Below is a small trained network, with its code and all its weights. Each question gives an input and a target symbol and asks what happens when units are switched off, that is, made to give their printed mean instead of their output.

import numpy as np


def w(rows, s, z=0):
    codes = np.array(rows[::2]) - 128.0
    scale = np.full(codes.shape[1], s)
    scale[-1] = z or s
    return codes * scale


def norm(h):
    return h / np.sqrt((h * h).mean(-1, keepdims=True) + 1e-5)


def f(y):
    return y / 2 * (1 + np.tanh(0.7978845608 * (y + 0.044715 * y**3)))


def softmax(a):
    e = np.exp(a - a.max(-1, keepdims=True))
    return e / e.sum(-1, keepdims=True)


def log_softmax(a):
    a = a - a.max(-1, keepdims=True)
    return a - np.log(np.exp(a).sum(-1, keepdims=True))


def net(x, mask):
    ids = ['ΞΩεηπψ'.index(c) for c in x.split()]
    T = len(ids)
    res = E[ids] + P[:T]
    u = 0
    for l in range(2):
        r = norm(res)
        for j in range(2):
            rows = slice(2 * j, 2 * j + 2)
            q, k, v = (r @ M[l][rows].T for M in (Q, K, V))
            z = softmax(np.where(np.tri(T) > 0, q @ k.T / 2**0.5, -1e9)) @ v
            o = O[l][rows]
            res = res + np.where(mask[u + j], z, o[:, -1]) @ o[:, :-1]
        u += 2
        y = f(norm(res) @ A[l][:, :-1].T + A[l][:, -1])
        res = res + np.where(mask[u : u + 4], y, B[l][:, -1]) @ B[l][:, :-1]
        u += 4
    return log_softmax(norm(res)[-1] @ U[:, :-1].T + U[:, -1])


Q, K, V, O, A, B = {}, {}, {}, {}, {}, {}
E = w([
[145,101,97,94,165],'Ξ',
[153,155,31,90,100],'Ω',
[248,162,172,180,45],'ε',
[76,74,47,134,126],'η',
[80,157,153,112,80],'π',
[152,221,92,133,114],'ψ',
],0.012)
P = w([
[24,173,111,167,252],'0',
[48,109,110,125,223],'1',
[76,126,123,107,171],'2',
[94,126,151,102,152],'3',
[108,136,159,90,131],'4',
[116,146,167,87,108],'5',
[135,129,172,81,84],'6',
[195,126,176,106,69],'7',
[247,166,176,130,60],'8',
[220,180,214,114,37],'9',
],0.0042)
Q[0] = w([
[129,114,182,179,187],'L0H0',
[150,63,33,100,13],'L0H0',
[140,161,167,235,44],'L0H1',
[156,180,77,2,172],'L0H1',
],0.0079)
K[0] = w([
[111,161,124,185,221],'L0H0',
[114,131,75,152,2],'L0H0',
[41,139,183,202,108],'L0H1',
[180,119,194,74,150],'L0H1',
],0.0089)
V[0] = w([
[144,154,51,47,185],'L0H0',
[185,147,186,2,97],'L0H0',
[88,198,108,172,81],'L0H1',
[97,88,56,253,167],'L0H1',
],0.0065)
O[0] = w([
[165,171,226,152,245,254],'L0H0',
[199,226,93,130,66,38],'L0H0',
[64,150,163,104,25,101],'L0H1',
[1,117,96,32,136,175],'L0H1',
],0.0041,0.0037)
A[0] = w([
[57,116,171,157,127,15],'L0N0',
[74,53,81,231,126,83],'L0N1',
[128,254,75,146,155,2],'L0N2',
[89,219,187,176,93,229],'L0N3',
],0.01,0.00094)
B[0] = w([
[145,124,180,72,209,165],'L0N0',
[172,252,117,36,175,253],'L0N1',
[136,2,119,47,149,194],'L0N2',
[210,102,211,142,157,210],'L0N3',
],0.0072,0.0047)
Q[1] = w([
[130,113,140,95,178],'L1H0',
[215,176,164,93,158],'L1H0',
[139,76,145,33,98],'L1H1',
[45,82,58,254,105],'L1H1',
],0.013)
K[1] = w([
[120,184,114,118,75],'L1H0',
[212,148,102,82,120],'L1H0',
[170,203,143,110,160],'L1H1',
[1,84,212,154,102],'L1H1',
],0.014)
V[1] = w([
[129,248,90,119,134],'L1H0',
[153,95,37,129,79],'L1H0',
[60,81,129,126,109],'L1H1',
[154,98,118,204,185],'L1H1',
],0.014)
O[1] = w([
[118,23,194,232,193,190],'L1H0',
[129,65,125,8,234,31],'L1H0',
[253,107,143,126,124,4],'L1H1',
[169,194,79,208,230,147],'L1H1',
],0.0063,0.0034)
A[1] = w([
[113,203,212,144,145,140],'L1N0',
[22,138,103,145,137,204],'L1N1',
[124,51,8,134,126,247],'L1N2',
[52,23,127,176,147,149],'L1N3',
],0.011,0.0012)
B[1] = w([
[65,34,95,151,135,210],'L1N0',
[192,188,123,109,23,255],'L1N1',
[119,101,62,245,90,209],'L1N2',
[2,141,217,113,129,218],'L1N3',
],0.0083,0.0045)
U = w([
[228,186,131,190,21,94],'Ξ',
[93,251,120,50,110,150],'Ω',
[147,59,17,135,56,8],'ε',
[45,64,221,162,105,223],'η',
[170,191,99,217,243,136],'π',
[221,89,134,4,196,34],'ψ',
],0.0047,0.0015)

Each question gives the input, a string of symbols that net reads in full, and the target symbol t.
The units are the heads (2 rows each of Q, K, V and O) and the neurons (one row each of A and B). Each row of codes is followed by its name. A weight is (code - 128) times the scale printed after its matrix; where a second scale follows, it is the last column's (O, A, B and U).
mask holds one flag per unit, layer by layer, with each layer's heads first. A switched-off unit (its flag False) gives its mean, the last column of its rows in O or B, instead of its output. The means were averaged over made-up inputs and are rounded, as every weight is.
A unit's drop is (log p(t) with every unit on - log p(t) with that unit switched off) / (log p(t) with every unit on - log p(t) with every unit switched off).
The circuit of an input: a set's keep is (log p(t) with only the set's units on - log p(t) with every unit switched off) / (log p(t) with every unit on - log p(t) with every unit switched off). Starting from all 12 units, units are removed one at a time, each time the one whose removal leaves the highest keep (on an exact tie, the one counted first), for as long as the keep stays at least 0.8.
circuit, biggest first: the units of the circuit, biggest drop first
top k neurons: the k neurons with the biggest drops, biggest first
top k neurons in layer l: the k neurons of layer l with the biggest drops, biggest first
which heads matter: for each layer, one digit per head in row order, 1 if its drop is at least 0.15 and else 0, layers parted by /
drop when u is switched off: that unit's drop, to one decimal
input η Ξ π Ξ Ξ η η η Ω, target η: circuit, biggest first -> L0N1; L1H0; L0N2
input ψ η Ξ Ω Ξ Ξ Ξ π, target π: top neuron -> L0N2
input π Ξ ε Ξ ψ Ω Ξ Ω π, target ψ: top 2 neurons in layer 1 -> L1N3; L1N2
input π ψ π η Ξ η π η, target Ω: top 2 neurons -> L0N1; L0N3
input η η π Ξ η π ε π η, target Ξ: top 2 neurons in layer 0 -> L0N3; L0N2
input η η Ξ Ξ η Ξ Ξ ε, target π: top 2 neurons -> L0N2; L1N1
input η η π π η, target Ξ: which heads matter -> 11 / 10
input η η π η ψ η ε ψ, target ψ: which heads matter -> 01 / 00
input Ξ Ω π π π, target Ξ: circuit, biggest first -> L1H0; L0N1; L1N3
input Ξ Ω η Ξ η, target π: circuit, biggest first -> L0N1; L1H0
input ε π ε η π η η Ω, target η: circuit, biggest first -> L0N2; L1H0; L0N1
input Ξ Ξ η, target π: circuit, biggest first -> L1H1; L0N2
input π ε ψ, target ε: which heads matter -> 10 / 10
input Ξ η η, target Ω: top neuron -> L0N1
input Ξ Ω η ψ, target η: top 3 neurons -> L0N1; L1N1; L1N3
input η η Ω Ξ η Ξ Ω Ξ, target π: which heads matter -> 01 / 01
input π η ψ ε Ω, target ε: top 3 neurons -> L0N2; L1N2; L0N1
input η η η Ω ψ η Ξ, target π: circuit, biggest first -> L0H1; L0N2
input η η ψ Ω, target ε: which heads matter -> 11 / 00
input ψ ε η ψ, target η: which heads matter -> 00 / 00
input η η π Ξ ε η η π η Ξ, target η: circuit, biggest first -> L0N1
input η ε Ω Ξ Ξ ε, target π: top 2 neurons in layer 1 -> L1N1; L1N0
input η π η η Ξ π, target π: drop when L1H1 is switched off -> 0.8
